Below are the code and all the weights of a small trained network. Each question names an input and a target symbol and asks about switching units off, where a switched-off unit gives its printed mean instead of its output.

import numpy as np


def w(rows, s, z=0):
    codes = np.array(rows[::2]) - 128.0
    scale = np.full(codes.shape[1], s)
    scale[-1] = z or s
    return codes * scale


def norm(h):
    return h / np.sqrt((h * h).mean(-1, keepdims=True) + 1e-5)


def softmax(a):
    e = np.exp(a - a.max(-1, keepdims=True))
    return e / e.sum(-1, keepdims=True)


def log_softmax(a):
    a = a - a.max(-1, keepdims=True)
    return a - np.log(np.exp(a).sum(-1, keepdims=True))


def net(x, mask):
    ids = ['ΔΛΦβγζμξτ'.index(c) for c in x.split()]
    T = len(ids)
    res = E[ids] + P[:T]
    u = 0
    for l in range(3):
        r = norm(res)
        for j in range(2):
            rows = slice(2 * j, 2 * j + 2)
            q, k, v = (r @ M[l][rows].T for M in (Q, K, V))
            z = softmax(np.where(np.tri(T) > 0, q @ k.T / 2**0.5, -1e9)) @ v
            o = O[l][rows]
            res = res + np.where(mask[u + j], z, o[:, -1]) @ o[:, :-1]
        u += 2
    return log_softmax(norm(res)[-1] @ U[:, :-1].T + U[:, -1])


Q, K, V, O = {}, {}, {}, {}
E = w([
[84,122,86,98,71,115,125,90,184],'Δ',
[246,193,124,185,121,92,119,188,72],'Λ',
[107,83,93,126,137,43,106,168,164],'Φ',
[111,101,117,20,51,120,79,121,124],'β',
[154,99,134,99,139,90,185,195,86],'γ',
[131,44,66,128,123,138,112,164,134],'ζ',
[86,117,164,167,118,81,249,70,169],'μ',
[165,185,73,126,161,191,186,113,132],'ξ',
[78,91,185,184,126,128,109,149,109],'τ',
],0.016)
P = w([
[193,48,187,197,46,121,190,123,210],'0',
[155,99,129,230,78,123,167,146,203],'1',
[134,131,97,200,73,149,175,124,167],'2',
[126,127,100,192,113,130,158,117,169],'3',
[110,125,100,171,125,120,133,116,149],'4',
[90,120,105,131,126,123,129,115,125],'5',
[80,113,118,133,155,116,126,105,115],'6',
[84,106,125,119,181,126,121,102,107],'7',
[83,88,146,103,211,125,104,94,89],'8',
[70,95,137,89,218,145,116,89,82],'9',
[77,114,138,85,255,154,108,89,70],'10',
],0.0077)
Q[0] = w([
[155,254,219,128,39,168,91,21,133],'L0H1',
[124,123,131,169,102,187,118,63,112],'L0H1',
[80,116,71,114,170,18,160,149,106],'L0H2',
[129,162,193,100,89,119,154,88,92],'L0H2',
],0.0097)
K[0] = w([
[213,126,109,150,2,43,158,152,175],'L0H1',
[153,191,168,162,79,120,173,114,136],'L0H1',
[73,127,132,131,182,94,129,76,78],'L0H2',
[93,128,165,126,30,72,108,123,169],'L0H2',
],0.0094)
V[0] = w([
[47,47,98,122,131,104,134,184,127],'L0H1',
[225,39,2,164,111,205,44,145,72],'L0H1',
[73,175,154,83,91,60,62,10,119],'L0H2',
[67,76,180,190,37,164,163,106,118],'L0H2',
],0.0063)
O[0] = w([
[102,183,155,140,197,165,151,172,230,254],'L0H1',
[71,2,112,167,234,119,182,117,157,219],'L0H1',
[215,110,93,117,167,203,156,105,99,53],'L0H2',
[111,154,29,119,208,192,88,192,87,146],'L0H2',
],0.008,0.0079)
Q[1] = w([
[208,200,97,146,30,254,148,135,24],'L1H1',
[93,50,119,174,118,147,190,146,177],'L1H1',
[187,170,118,138,90,169,65,80,111],'L1H2',
[99,32,110,177,132,117,83,16,104],'L1H2',
],0.0061)
K[1] = w([
[198,144,79,185,2,206,74,112,173],'L1H1',
[130,41,100,91,129,93,194,86,179],'L1H1',
[203,157,76,225,85,127,118,100,152],'L1H2',
[72,63,65,135,115,67,48,130,188],'L1H2',
],0.0069)
V[1] = w([
[92,96,143,190,161,83,136,91,159],'L1H1',
[150,181,172,186,109,146,159,123,92],'L1H1',
[116,31,191,112,69,180,122,151,134],'L1H2',
[78,138,83,210,2,118,17,122,90],'L1H2',
],0.0061)
O[1] = w([
[138,190,48,62,168,181,95,89,57,254],'L1H1',
[80,94,102,105,166,48,148,219,133,38],'L1H1',
[127,254,89,176,108,96,58,173,55,139],'L1H2',
[145,122,140,107,181,187,122,74,125,85],'L1H2',
],0.008,0.0073)
Q[2] = w([
[226,101,156,116,32,156,178,91,100],'L2H1',
[85,99,179,139,124,128,153,121,72],'L2H1',
[87,174,133,76,201,150,174,171,158],'L2H2',
[90,107,114,146,254,132,87,117,149],'L2H2',
],0.0086)
K[2] = w([
[159,111,3,163,11,66,119,201,153],'L2H1',
[98,205,66,240,161,160,146,119,147],'L2H1',
[184,179,230,26,218,119,126,155,76],'L2H2',
[40,135,221,96,191,120,129,31,121],'L2H2',
],0.0058)
V[2] = w([
[33,80,203,182,144,190,110,132,125],'L2H1',
[105,71,116,21,75,147,103,202,93],'L2H1',
[123,171,112,112,114,106,253,63,131],'L2H2',
[184,126,142,82,92,213,175,134,60],'L2H2',
],0.0074)
O[2] = w([
[87,146,174,248,65,181,18,169,91,175],'L2H1',
[32,205,183,197,155,3,164,81,191,80],'L2H1',
[122,192,55,85,75,81,37,229,183,104],'L2H2',
[58,106,10,225,156,109,54,145,222,2],'L2H2',
],0.0065,0.0093)
U = w([
[161,100,84,140,110,137,88,117,170,84],'Δ',
[14,32,154,160,228,143,184,130,113,2],'Λ',
[135,19,25,101,100,34,123,57,4,178],'Φ',
[82,218,134,188,96,195,11,156,50,168],'β',
[59,219,139,143,179,7,130,63,121,118],'γ',
[130,143,93,197,118,78,134,31,149,232],'ζ',
[202,174,194,45,126,190,150,91,150,104],'μ',
[33,154,143,101,49,42,123,254,131,226],'ξ',
[102,122,3,90,155,66,43,221,147,131],'τ',
],0.0066,0.0026)

Each question gives the input, a string of symbols that net reads in full, and the target symbol t.
The units are the heads (2 rows each of Q, K, V and O). Each row of codes is followed by its name. A weight is (code - 128) times the scale printed after its matrix; where a second scale follows, it is the last column's (O and U).
mask holds one flag per head, layer by layer. A switched-off head (its flag False) gives its mean, the last column of its rows in O, instead of its output. The means were averaged over made-up inputs and are rounded, as every weight is.
A unit's drop is (log p(t) with every unit on - log p(t) with that unit switched off) / (log p(t) with every unit on - log p(t) with every unit switched off).
The circuit of an input: a set's keep is (log p(t) with only the set's units on - log p(t) with every unit switched off) / (log p(t) with every unit on - log p(t) with every unit switched off). Starting from all 6 units, units are removed one at a time, each time the one whose removal leaves the highest keep (on an exact tie, the one counted first), for as long as the keep stays at least 0.8.
circuit, biggest first: the units of the circuit, biggest drop first
most important unit: the unit with the biggest drop
heads that matter: for each layer, one digit per head in row order, 1 if its drop is at least 0.15 and else 0, layers parted by /
drop of u: that unit's drop, to one decimal
input β Λ Δ μ Φ Φ β Φ Φ μ γ, target τ: circuit, biggest first -> L2H2
input Φ Φ Δ γ ζ Φ Φ μ, target μ: circuit, biggest first -> L0H1, L2H1
input Φ Λ β ζ ζ γ μ, target β: heads that matter -> 10 / 00 / 11
input ζ τ ζ Φ ζ γ, target Λ: heads that matter -> 10 / 00 / 00
input β τ β, target ζ: heads that matter -> 11 / 10 / 11
input Φ Λ γ, target ξ: circuit, biggest first -> L2H2, L0H2
input ζ Φ Φ ζ ζ Φ Φ τ ζ ζ, target β: heads that matter -> 00 / 00 / 10
input β ξ Φ ζ, target Φ: heads that matter -> 10 / 00 / 00
input Λ Φ ξ Λ Φ γ Φ γ Φ, target ξ: circuit, biggest first -> L0H1, L1H2
input Φ τ ζ Φ Λ μ ξ ζ ζ ζ Δ, target β: circuit, biggest first -> L2H2, L2H1
input β Φ ξ, target ζ: heads that matter -> 11 / 00 / 11
input Φ ζ ξ Φ Φ Φ Φ, target μ: heads that matter -> 00 / 00 / 00
input γ Λ β Φ Φ β Φ, target γ: heads that matter -> 00 / 00 / 10
input ζ γ β, target β: most important unit -> L0H1
input ξ Δ Δ, target τ: heads that matter -> 00 / 00 / 01
input Φ Λ γ β γ Φ ζ ζ ζ τ ξ, target β: heads that matter -> 00 / 00 / 10
input Φ Φ Φ Φ Φ μ Φ, target τ: heads that matter -> 01 / 00 / 01
input Φ Φ Φ Φ Φ Λ, target μ: circuit, biggest first -> L1H2, L0H1
input Φ Φ ζ Φ ζ γ Φ Φ ξ γ, target Φ: heads that matter -> 10 / 00 / 00
input Λ β Λ Φ Φ β γ Φ, target ξ: circuit, biggest first -> L0H1, L1H1
input β Λ Λ ζ μ, target Φ: circuit, biggest first -> L0H1, L2H1
input ζ Φ Φ Φ, target μ: circuit, biggest first -> L2H2
input Φ Λ Λ Λ, target Φ: circuit, biggest first -> L0H1, L2H1
input τ Δ ζ τ γ, target β: heads that matter -> 11 / 00 / 10
input Φ ζ ξ ζ Φ Φ Λ Φ γ, target ξ: drop of L1H1 -> 0.0
input ζ τ Λ Λ Φ γ γ Λ ξ ζ ξ, target τ: drop of L0H1 -> 0.3
